Each row has a class, written after it.
[-130  -18  -40  298 -109   63 -112   78 -141  -20  129  -23  164  -11
   60  219  204  -49   17 -240   98 -139   99    6   34 -184   -9  -13
  255  119  118  184  -91  152  -40] : T
[-344 -128   55  168  225   17 -193 -165  203 -168  148  151  -82 -273
  132  174 -156  -11  766 -322  589 -289 -120  252  -67 -212  308 -342
  495 -147  141   74  147  -89  198] : C
[ 189 -257  159  273  300 -517  -31  310   24  -58  -36 -153   89   97
  -35 -246   13 -115  335 -211 -203   64  146 -181 -174  377   19  169
    8  -38  -55  -32  152  460  508] : Q
[ 143 -198  134  240  103 -421  -10  161 -128  223  134 -197 -259 -292
  224  -33 -207 -141  465  319 -320  -13  270 -159 -184  443  -10  608
 -313 -297  102  131 -156  406  140] : H
[-619  -99  171 -160 -109 -334    5   75   99   32   95  317  108 -449
  167    0   10 -234  185 -420  219 -534  177 -112  -38 -428  172  150
  254 -297  251 -208   67 -103  332] : W
[-158   68  -75  292   97  -30 -281 -187  292  -34  178   43   12 -242
   31  348 -279  -99  469 -237  337 -297   21  392 -194  144  276 -206
 -106  -54   45   22  314   67 -162] : W
[-326   41  -93   53  183   20  -78  196  331  291  -52   12  -91  131
  190   35  -61  -97  166  -81  -12  -89   60 -356    7  349  206   50
  154  -87  -86   22  129  205  -78] : N
[-187 -162  139  -80  -81  292 -163    4 -188   20  137 -140   55   14
   53   63   99 -244   26  -56  -88  -29  206   -1  214 -279 -105  188
  385   62  217  198  -77   47 -168] : X
[-612  148   74  -60 -186  -33 -153  173   -8  280   -7  176   -2 -326
  179  223  -70 -185   26 -116  101 -473  198  -75  153  -61  -42  -88
   64 -222  188  -70  102  -12  149] : D
[-334  -49   63   91  182 -139 -242  -88  473 -179  120   32  -32  -44
   -1  179 -308 -149  404 -325  371 -321  -23  371   30   -7  372 -121
  516    8   46    9  320   58 -164] : Q
[-218 -250  235 -120    3  413  -29  237 -234   45  -25 -147  -99   54
  219  218  204 -245   26  151 -188   50  302   84  288   50 -335   29
  285  -20  307   44  -59   80   92] : T
[ -98 -115  -15  119  226 -432  -52  212 -116  178  -23 -198 -112  108
  -23 -241 -228 -146   60  252 -194  -46   71 -276 -260  275  126  180
    7 -176 -151   55  300  352  365] : B
[-149  -23 -101  234  305   92 -133  -57  245  -35   91   10 -284 -197
  229  232  -97  -72  540 -132  441 -251    5  262  -70  147  302 -401
  132  -23   29   80  231   44   62] : T
[ 115 -127  -85  251  274 -373  -44  100 -116  171   -7 -281 -184  243
    5 -238  -61 -281   69  219 -257   28  155 -302 -242  415  118  104
 -230   81 -285   97  267  411  164] : B
[-458    5   39    8 -161 -174  -93  137 -107  137  -18  130    4 -113
   60   37 -111 -332   57 -140   50 -346  222  -56   48   -3  -12   19
   -1 -208  166 -128   89   35  219] : D
[-598  528   97  -62 -306    9 -406  102   40  473  -85  193  201 -164
   54  202 -259 -125 -196 -350  177 -425  288   72  137 -126 -122   51
   41 -199  317 -222   96   85 -107] : N
[ -86   91 -165  263  179  141 -217  165  161  133   13   93   42   37
  141  107   82 -146  133 -208   91  -42   -4 -326  -71  283  198 -166
  -13  -20 -108   54  126  225  -83] : W
[ -30 -209   61  -47  364  -43  -38  144  113  129   -4 -237 -180  -24
  310  -27  -15 -112  218  197 -275  -78  213 -309  -25  267   58   54
   36  -61    2  111  137  256  297] : B
[-659  169  -41   18 -105 -109  -90  138  -30  358   49  112 -115 -178
  218  186 -205 -162  -35   52   78 -375  118  -16  128  150  -69  -53
   98 -187   39  -14  263   97   93] : N
[-234  -38   -4   84  217  -42 -158 -126  249  -28   75  -46  -94  -16
   83  170 -314  -94  403  -99  278 -182  -50  334  -58   13  263 -143
  390 -141   44  128  240   94   22] : Z
[-385  -41   57 -138  369  141 -183  299  173   82 -204   32  -15  150
   65  -11   64  -39  182 -205   99   47  -66 -399  118  281  222  -25
  474  -94  -12  -45  111  104   52] : N
[ -61  -56  -27  285   14  -72  -78 -166  225  -95  129   82  -89 -188
   54  216 -130 -141  608 -299  447 -274   54  434 -203   67  212 -299
  -15 -112   84  -70  214    5   56] : T
[  38 -261  126   22  247 -265    8  162  -59   35    1 -209 -188    5
  144 -256   59 -243  313  112 -223  -30  235 -335 -141  122   82  264
   65 -141   54   36   68  280  375] : B
[ -95   -5 -103  237   98 -241 -131  274  178  297   24  -11  -19  176
  116   53 -107 -326   77  -26 -208  -83  200 -235  -44  633  151  217
 -222 -150  -40  -15  155  329 -214] : H
[ 264 -159 -186  315  340 -316   17  233  -68  155  -43 -244 -159  -47
   67 -101 -250  -45  293  148 -308  168  192 -179 -339  537   12   41
 -275 -139 -133  128  202  415  481] : D
[ 101 -489  219  191  280 -346  -31  488   25 -255   72 -117    1  -37
  -26 -184   54 -145  176    7 -243   -1  185 -384  -91  206  138  259
   44 -169  109   -4 -100  304  457] : X
[ -34  -62  -55  130  224    6 -170  185  206  113   18   55   40   16
  112   81  -50 -169  111  -94  -30  -39   94 -273  -69  305  186  -20
  -56 -160  -34  -19  124  237  -59] : W
[-250   31  -29   31 -123   60 -176  -34 -143  233   90 -160  222  122
  -42  197  -86 -103 -257  -93 -106 -118  170  110   32 -124 -195   31
  197   88   28  138  242  202 -150] : B
[-106 -203   48   11  390 -268   36  211   66  140  -70 -171 -143  -80
  162 -108 -104  -63  238  106 -171  -62  207 -211 -169   95  180  150
  147 -141    1   85  201  260  496] : T
[-111 -134  -69  150  209  151 -170  241   70  208   21   45  -54 -104
  248  109   75 -174  305 -115  -46  -12  204 -285   32  393  129  -26
  -21 -112  116   24  -49  178 -107] : C
[-402   30  165  -49  -46   36  -80  271    0  242  -26  151 -156 -110
  304   92  -38 -315   67   71   39 -402  215 -152  150  -48  -25 -128
   57 -267  168  -32  -45  -43  145] : V
[-194 -203  149   89  -27  112    5   81 -124  -20   84 -155   12  -34
  125  263  199  -64  335 -111   49 -144  197  191  226  100 -197   -4
  280  177  153  159  -68  117 -118] : X
[-647  157   21  -75 -206 -385   43  204  178  379 -111  192  119 -292
  170  313 -472  -35  132 -247  -17 -416  252  265  -67  168 -205   64
   85 -486  216 -121  229  100  320] : V
[  27 -356   98  193 -120  -40   -9 -149  -16   36  314 -125  122  -11
  -14  193   51 -298  223 -158 -150   44  168  118  100  247 -161  315
   11  138    6  166  -62  349 -421] : W
[-217 -198  204   69  162  -97  -38  -10  213  -60  141 -105 -125 -161
  146  -18   75 -293  340  -54   26 -232  261 -271  -74  -95  171  215
   80    8   94  -37  187  239  303] : H
[-548    4   78    4  -80  132 -133  270 -160  117 -119  234  -57 -141
  205  127   75 -288   86  -92  122 -323  106 -289  179   25  -54  -98
   88 -197  127  -93  -65   -3  260] : D
[-520   45   94 -122  -88 -327  -64  153   60  221 -108  194  146 -285
  118  209 -340  -67   67 -197   56 -396  151  100    9  139  -70  106
    2 -403  214 -158   90   53  267] : Z
[-185  -39   22  161 -148  -35 -169   -1 -164  176  239 -138  -16  -42
   53  208   52 -225  -65  -29 -115 -120  287  204  280  237 -201  130
 -143  155  167  126   20  180 -424] : X
[-483  185 -193  119  -59 -223   70  330  -24  188 -106   66 -110 -228
  336   62 -244  298  157 -172  273 -256   86 -160 -156  -23 -287 -154
  127 -484   37   49  366  326  899] : Q
[ -57 -158  -20  206   -1  312 -144   46 -260  -18  210 -132  -12   39
  177  250  245 -304   44    1  -37  -61  240  -33  116   97 -140 -229
   16  140  150  162  -29   69 -134] : X
[ 245 -219    9  112  237 -439   91  237 -165   70   57 -240 -216 -139
   70 -182 -203  -36  227  269 -247   89  228 -139 -204  309   38  129
 -145 -276  -18   49  105  305  465] : H
[-297  -61  -15 -123  367  256 -353  334  223  193 -152  -51  -77  -40
  280   84 -176 -169  132  -35 -152  -16   77 -315  111  502  254   97
  229  -38  -68   87  155  256  -66] : C
[ -76  -88   12  231  203  118 -178 -108  248 -301  198   71 -177 -165
  196  117   25 -101  552 -253  492 -290   13  158  -75 -387  320 -524
  299 -128  128   57  183 -103  289] : Q
[ 191 -177    8  237  336 -301   13  276  -41   25  -21 -217  -91  -47
  206  -12  -96  -58  319  165 -232  -57  246 -180 -263  399   15    5
 -208 -230    4   65  173  410  569] : Q
[-176 -129   49  115   35  222 -129  139 -206   86   45 -103  -17  214
  160  100  100 -251  -84   53 -115  -31  108 -201  190  -71 -177  -67
  276   81  -72  286  -60  199   29] : X
[ 122 -154   48  181  278 -248  -60  132   51  -28   53 -215 -154   26
   63  -62  -75 -248  154  172 -235  -47  195 -213 -203  123  176  138
  -82  -53  -55  165  146  242  207] : V
[-462  324  -45   31    0 -129 -351  196 -146  286 -109  103   10 -325
  155  300 -325  -65  -23 -117   63 -338  157  259   61  268  -13  -65
 -169 -179  122  -91  275   29   70] : H
[-384 -112  -24    6 -141  -21  -19   13  -84  130  119  -42   71   32
    5   49  -37 -179   53 -138   68 -181  207 -140  120 -237  -32  -35
  356 -132  125  102   78  157  124] : D
[-498   13   23   83 -258 -304  -97  139  -21  245   46  194   95 -173
   56  136 -232 -331   52 -173   71 -548  300  -44  -61    1   93  115
 -182 -283  158 -174   40   20   33] : N
[ 271    1 -122  255   53 -690  -26   71  116  151   11 -180 -162  -73
 -181 -255 -333 -375  -20   -1 -270 -245  391  -39 -173  523  247  327
 -817  212 -189  -62  109  313 -188] : V
[-182  -39  -57   57  355  151 -163   18  281 -171   17 -106 -175  -50
  310  179 -193 -110  385  -46  209 -317   62  219  -36 -122  242 -276
  361  -27  152  197  300  -40  335] : Z
[-166  -73  122  -48  276  -44 -191  -12  387 -134  -57  -27 -115   62
  -59  -10 -319 -233  422 -169  183 -148  -63  242  -48  -72  395   31
  490  -97  -51   98  260   49  -32] : V
[-278  161  -78  205  121   74 -148 -323  424   24  118   63 -171 -182
   71  210 -178  -22  527 -158  508 -389  -10  280 -112 -241  374 -369
  138   23  -33   94  296    4  -39] : C
[-393 -183  301 -191  -30  221  -73  130  119   82  121  -60   41 -139
  223  239   81 -110    0  -66  -78 -202  253   33  346 -179 -188  341
  467  -28  309   71  -45  221 -146] : Q
[-409  212   23   98 -277 -357  -99   70  -16  306    6  180  131 -312
  115  257 -246  -76  113 -276   93 -395  134  145  -61  199 -132  122
 -192 -243   75 -104  117  107   81] : H
[-388   87  -10  155    2 -187 -242  120  -70  192   33  125   47 -299
  246  371 -237  -76   46  -86  167 -457  174  180   30  166  -21 -233
 -211 -180  124  -50  203   14  114] : Z
[-196 -438  172    6  134  511  -24  199 -162 -143  111  -60    6  -30
  271  195  400 -134  113    7  -37  -58  273 -338  328 -318 -197 -228
  293   -9  229  159 -126  122  353] : C
[-209    6   44  172  287  -12 -265  -66  269 -176   19   63  -65 -134
  143  265 -174 -109  596 -255  428 -405  -26  370 -156  -53  347 -346
  265  -40  101   68  232  -88  109] : C
[-586  133  -41  113 -262 -150 -107   52 -111  341  106  204    8 -438
  207  230 -112 -139  101 -162  140 -457  147  -17   -7   22 -108 -131
  -56 -239  117  -70  113   42  163] : B
[-161  -38 -120  303  204  -24 -317  296  122  116   71  117   23  -45
   65   85  -10 -304  155 -255   97 -178   62 -194  -33  483  305  -73
 -103  -58   -5  -10  117  181 -230] : X
[-666   18  102   32 -137 -245  -96  144   40  217   41  274 -102 -385
  178  230 -117 -204   49 -126  175 -543  291   81    5 -163  -57 -197
 -158 -402  241 -268  234  -80  312] : B
[-196  -30    6  188  216  -76 -266  -64  184 -190   97  -12 -124 -106
   13  174 -199 -175  433 -193  297 -241  -11  396  -56   82  299 -179
  196  -19   53   72  258   10  -41] : X
[-161   36  -87  196  119  177 -219  258  261  195 -118   88  -15   66
  114  181   42 -117   95 -133  -40   57   89 -244  -21  494  162   62
 -166  -60    4  -94   65  152 -229] : T
[   6 -310  159   22  179 -260   56  109   77   38  210  -95 -141 -154
  122 -163   95 -210  208   65  -65 -156  255 -300 -102 -133  176  108
   47 -208   98    8   82  169  229] : Q
[-525  151   37 -116 -120 -241 -109   90   70  350  -29  147  -24 -304
  214   98 -404 -100   13    3   52 -442  163  -96  -50 -110  -51  180
   10 -466  114  -37  228  152  355] : D
[-644  258   -2  102 -127 -147 -318  154 -123  217   -7  216   62 -211
   72  183  -64 -216  -91 -223  189 -419  193  -34  -26 -131  108 -312
  -47 -251  157 -136  202  -21  234] : C
[-258   -9    8  159  204  -29 -247  -69  259  -99  169    3 -111 -188
   46  187 -210 -136  545 -304  383 -249  -45  470  -34   28  328 -162
  349  -63  105   67  344   35  -22] : H
[-312  228 -206  115  174   80 -206  154  221  259 -122   91  115  169
    3   78   -8 -190 -115 -227  -11  -57    4 -356 -130  211  290  -58
   11  -71 -142   14  301  192 -103] : V
[  65   41 -118  270  224   20 -343  228   21  113   17    4   62   12
   52  156 -106 -161   88 -136  -78   50   25    9  -60  531  171  109
 -153   -5   13   23  134  164 -292] : H
[-598  -34  159 -205  193   10 -380  345  -62 -119 -263   91  112  -54
  109  161 -135 -310   48 -393  190 -436  225   35   18 -117  186   18
  376  -80  259 -164  198 -130  158] : Q
[ -55 -145   12  188 -137 -140  -71  -19 -143  165  213 -138  126   51
   25  248 -149 -125   16   33 -154    8  208  153   24  284 -217   93
   57   -8   79  138   -2  278 -249] : C
[-280 -145   82   47 -114  210  -32   12    8  239  160  -95   -3  -63
  106  110   76 -190   76    7  -81 -177  254  -55  275   16 -183   63
  123  135  140   62   25  215 -140] : B
[-173 -290   81  183  -18  304  -60   -1 -171 -103  279  -31  -42  -65
  176  127  447 -346  218 -156   92 -120  237 -139  259 -220  -92  -49
  152  137  185  150  -31  140  -57] : W
[   7 -169   38  122  306 -352  -92  154   -9   51  -10 -179  -65  -90
   91  -49 -109 -116  200   73 -206 -103  216 -190 -237  206  133  106
  -75 -153  -14   15  219  302  384] : B
[ 242 -200  -63  279  222 -532 -112  115 -100 -103   31 -232  -47   34
  -22 -104 -198 -185  223   61 -226   10  117 -105 -381  401  143  181
 -151  -98 -150   80  239  324  258] : B
[-465  130   16  169 -240 -290 -165  137  -39  259   83  209   85 -243
   52  220 -203 -331   63 -272  173 -503  269  178 -118   72    4  -79
 -283 -291  187 -214  234   14   98] : H
[-156   82  -46  232  280  354 -192  -15   58 -236   24  -39 -266   67
  181  119  176   -7  531 -142  467  -62 -125  134  144  -79  178 -469
  534  127   30  162  156    3  137] : N
[ -49  145 -131  274  183  -41 -311  225  156  187  -41   81  -16   66
   73  105  -14 -198   83  -98  -40  -12   91 -260  -67  480  206   26
 -205 -161   56  -54  109  197 -203] : D
